Here is a tiny trained network, its code and every weight. The questions are about switching its units off for an input and a class, where a switched-off unit gives its printed mean instead of its output.

import numpy as np


def w(rows, s, z=0):
    codes = np.array(rows[::2]) - 128.0
    scale = np.full(codes.shape[1], s)
    scale[-1] = z or s
    return codes * scale


def f(y):
    return np.maximum(y, 0)


def log_softmax(a):
    a = a - a.max(-1, keepdims=True)
    return a - np.log(np.exp(a).sum(-1, keepdims=True))


def net(x, mask):
    res = np.array(x, float).reshape(1, 4) / 4 @ E
    y = f(res @ A[0][:, :-1].T + A[0][:, -1])
    res = res + np.where(mask, y, B[0][:, -1]) @ B[0][:, :-1]
    return log_softmax(res[-1] @ U[:, :-1].T + U[:, -1])


A, B = {}, {}
E = w([
[130,129,123],'x0',
[205,25,179],'x1',
[156,85,4],'x2',
[235,207,118],'x3',
],0.0041)
A[0] = w([
[42,228,140,83],'n0',
[90,204,216,74],'n1',
[231,218,112,62],'n2',
[129,105,74,84],'n3',
[110,148,118,226],'n4',
[131,91,41,59],'n5',
[137,134,57,118],'n6',
[92,210,36,99],'n7',
[190,76,179,235],'n8',
[91,100,130,47],'n9',
[190,63,155,23],'n10',
[72,70,130,37],'n11',
[198,183,118,48],'n12',
[149,119,29,52],'n13',
[170,76,162,2],'n14',
[153,69,140,75],'n15',
[12,64,129,71],'n16',
[119,143,169,58],'n17',
[112,149,211,23],'n18',
[119,133,184,63],'n19',
],0.011,0.0025)
B[0] = w([
[98,71,35,252],'n0',
[126,48,208,234],'n1',
[3,217,153,235],'n2',
[121,98,172,161],'n3',
[190,135,103,204],'n4',
[111,74,200,181],'n5',
[134,85,174,180],'n6',
[91,51,56,230],'n7',
[120,91,48,247],'n8',
[73,151,140,144],'n9',
[10,61,84,177],'n10',
[41,178,144,167],'n11',
[32,180,146,186],'n12',
[98,61,203,186],'n13',
[46,75,88,156],'n14',
[76,96,88,165],'n15',
[16,222,137,223],'n16',
[114,93,155,149],'n17',
[88,65,190,175],'n18',
[107,83,164,157],'n19',
],0.03,0.0036)
U = w([
[108,132,114,254],'0',
[98,84,23,34],'1',
[123,75,252,72],'2',
[56,253,150,70],'3',
[191,180,78,199],'4',
[245,243,168,98],'5',
[246,240,165,97],'6',
],0.0057,0.0087)

Each question gives the input, the list of numbers given to net, and the class t.
The units are the neurons (one row each of A and B). Each row of codes is followed by its name. A weight is (code - 128) times the scale printed after its matrix; where a second scale follows, it is the last column's (A, B and U).
mask holds one flag per neuron, in row order. A switched-off neuron (its flag False) gives its mean, the last column of its row in B, instead of its output. The means were averaged over made-up inputs and are rounded, as every weight is.
A unit's drop is (log p(t) with every unit on - log p(t) with that unit switched off) / (log p(t) with every unit on - log p(t) with every unit switched off).
The circuit of an input: a set's keep is (log p(t) with only the set's units on - log p(t) with every unit switched off) / (log p(t) with every unit on - log p(t) with every unit switched off). Starting from the 12 units with the biggest drops (on a tie, the unit counted first), units are removed one at a time, each time the one whose removal leaves the highest keep (on an exact tie, the one counted first), for as long as the keep stays at least 0.8.
circuit, biggest first: the units of the circuit, biggest drop first
most important unit: the unit with the biggest drop
top k neurons: the k neurons with the biggest drops, biggest first
drop of u: that unit's drop, to one decimal
input [7,8,0,6], class 1: most important unit	n8
input [5,-3,8,8], class 2: top 3 neurons	[n13, n6, n5]
input [6,4,8,-8], class 2: top 2 neurons	[n5, n13]
input [-2,-5,8,-1], class 2: circuit, biggest first	[n13, n5]
input [-1,-8,1,-2], class 1: top 2 neurons	[n7, n0]
input [-1,-1,-8,5], class 2: top 2 neurons	[n1, n18]
input [1,8,-4,5], class 1: top 2 neurons	[n8, n10]
input [2,-7,-5,4], class 1: top 2 neurons	[n0, n7]
input [5,-5,-8,2], class 2: top 3 neurons	[n1, n18, n8]
input [-7,-6,-3,8], class 3: top 2 neurons	[n2, n12]
input [2,-3,-6,5], class 2: top 4 neurons	[n1, n16, n18, n8]
input [-3,-5,7,-7], class 2: top 3 neurons	[n5, n13, n6]
input [4,7,-3,-4], class 1: top 2 neurons	[n8, n10]
input [1,-4,2,-7], class 3: top neuron	[n16]
input [-7,-8,-3,7], class 1: top 3 neurons	[n0, n7, n16]
input [7,8,0,4], class 1: top 2 neurons	[n8, n10]
input [7,3,8,-8], class 2: drop of n0	0.1
input [0,-1,5,-3], class 2: drop of n0	0.2
input [-5,5,-3,7], class 3: drop of n12	0.3
input [-5,5,-5,7], class 3: drop of n3	0.0
input [5,2,-1,-7], class 3: most important unit	n16
